Below are the code and all the weights of a small trained network. Each question names an input and a target symbol and asks about switching units off, where a switched-off unit gives its printed mean instead of its output.

import numpy as np


def w(rows, s, z=0):
    codes = np.array(rows[::2]) - 128.0
    scale = np.full(codes.shape[1], s)
    scale[-1] = z or s
    return codes * scale


def norm(h):
    return h / np.sqrt((h * h).mean(-1, keepdims=True) + 1e-5)


def f(y):
    return y / 2 * (1 + np.tanh(0.7978845608 * (y + 0.044715 * y**3)))


def softmax(a):
    e = np.exp(a - a.max(-1, keepdims=True))
    return e / e.sum(-1, keepdims=True)


def log_softmax(a):
    a = a - a.max(-1, keepdims=True)
    return a - np.log(np.exp(a).sum(-1, keepdims=True))


def net(x, mask):
    ids = ['βγδεζηθξπσφψ'.index(c) for c in x.split()]
    T = len(ids)
    res = E[ids] + P[:T]
    q, k, v = (norm(res) @ M[0].T for M in (Q, K, V))
    z = softmax(np.where(np.tri(T) > 0, q @ k.T / 2**0.5, -1e9)) @ v
    res = res + np.where(mask[0], z, O[0][:, -1]) @ O[0][:, :-1]
    y = f(norm(res) @ A[0][:, :-1].T + A[0][:, -1])
    res = res + np.where(mask[1:9], y, B[0][:, -1]) @ B[0][:, :-1]
    return log_softmax(norm(res)[-1] @ U[:, :-1].T + U[:, -1])


Q, K, V, O, A, B = {}, {}, {}, {}, {}, {}
E = w([
[55,70,113,230,138],'β',
[80,159,137,97,130],'γ',
[68,151,150,114,121],'δ',
[130,70,52,113,123],'ε',
[67,146,129,103,133],'ζ',
[136,188,50,126,95],'η',
[77,164,150,103,122],'θ',
[134,222,165,162,129],'ξ',
[177,150,167,139,7],'π',
[77,150,143,113,107],'σ',
[113,91,183,159,149],'φ',
[246,144,103,152,253],'ψ',
],0.014)
P = w([
[2,120,127,67,126],'0',
[33,132,119,113,147],'1',
[51,119,111,139,153],'2',
[67,112,107,152,159],'3',
[82,109,104,168,166],'4',
[106,100,94,183,170],'5',
[120,105,87,215,177],'6',
[120,106,71,219,178],'7',
],0.0073)
Q[0] = w([
[6,159,57,187,197],'head 1',
[100,120,153,153,168],'head 1',
],0.015)
K[0] = w([
[251,114,93,207,173],'head 1',
[188,126,152,170,172],'head 1',
],0.015)
V[0] = w([
[126,158,62,158,2],'head 1',
[82,87,211,189,35],'head 1',
],0.0078)
O[0] = w([
[159,188,7,131,11,157],'head 1',
[162,54,165,255,20,5],'head 1',
],0.0089,0.0024)
A[0] = w([
[249,142,95,112,159,153],'neuron 1',
[79,36,62,120,155,1],'neuron 2',
[207,65,83,125,39,126],'neuron 3',
[105,79,233,96,174,182],'neuron 4',
[117,205,145,175,148,71],'neuron 5',
[125,155,87,44,148,113],'neuron 6',
[125,154,160,93,84,121],'neuron 7',
[82,114,116,72,177,147],'neuron 8',
],0.012,0.0032)
B[0] = w([
[2,118,195,77,118,149],'neuron 1',
[68,161,252,97,128,148],'neuron 2',
[199,37,224,49,151,168],'neuron 3',
[210,179,41,151,176,253],'neuron 4',
[66,149,253,72,130,165],'neuron 5',
[88,32,75,137,141,243],'neuron 6',
[191,143,152,151,67,140],'neuron 7',
[211,110,174,110,131,221],'neuron 8',
],0.0092,0.0058)
U = w([
[184,124,171,46,171,207],'β',
[188,129,130,70,139,111],'γ',
[62,9,162,57,137,27],'δ',
[106,134,36,82,98,220],'ε',
[137,214,126,158,92,77],'ζ',
[216,87,155,94,52,255],'η',
[31,46,153,183,108,53],'θ',
[126,121,134,121,111,15],'ξ',
[108,126,150,126,85,112],'π',
[75,188,224,97,104,161],'σ',
[176,101,91,222,151,132],'φ',
[192,202,132,115,96,79],'ψ',
],0.011,0.003)

Each question gives the input, a string of symbols that net reads in full, and the target symbol t.
The units are the heads (2 rows each of Q, K, V and O) and the neurons (one row each of A and B). Each row of codes is followed by its name. A weight is (code - 128) times the scale printed after its matrix; where a second scale follows, it is the last column's (O, A, B and U).
mask holds one flag per unit, heads first, then neurons. A switched-off unit (its flag False) gives its mean, the last column of its rows in O or B, instead of its output. The means were averaged over made-up inputs and are rounded, as every weight is.
A unit's drop is (log p(t) with every unit on - log p(t) with that unit switched off) / (log p(t) with every unit on - log p(t) with every unit switched off).
The circuit of an input: a set's keep is (log p(t) with only the set's units on - log p(t) with every unit switched off) / (log p(t) with every unit on - log p(t) with every unit switched off). Starting from all 9 units, units are removed one at a time, each time the one whose removal leaves the highest keep (on an exact tie, the one counted first), for as long as the keep stays at least 0.8.
circuit, biggest first: the units of the circuit, biggest drop first
top k neurons: the k neurons with the biggest drops, biggest first
drop when u is switched off: that unit's drop, to one decimal
input θ γ ζ ξ δ σ γ γ, target σ: top neuron	(neuron 6)
input φ ξ π π ζ θ, target η: circuit, biggest first	(head 1; neuron 3)
input φ θ ξ θ, target σ: top 2 neurons	(neuron 6; neuron 5)
input η σ π η π β γ, target θ: circuit, biggest first	(head 1; neuron 4)
input σ φ γ σ, target φ: circuit, biggest first	(head 1; neuron 4)
input φ θ ξ β δ, target θ: top 2 neurons	(neuron 4; neuron 8)
input ζ ζ δ ξ δ ξ ζ, target σ: circuit, biggest first	(head 1; neuron 6; neuron 2)
input σ ξ ζ δ, target σ: circuit, biggest first	(head 1; neuron 6)
input ξ ε φ δ ξ ζ, target σ: top 2 neurons	(neuron 2; neuron 6)
input ζ β π θ γ σ ζ, target η: top 2 neurons	(neuron 3; neuron 6)
input σ θ φ, target φ: drop when neuron 4 is switched off	0.4
input η θ π ξ θ, target σ: drop when neuron 4 is switched off	0.1
input ζ β π δ, target η: drop when head 1 is switched off	0.7
input ψ ξ δ, target β: drop when head 1 is switched off	0.1
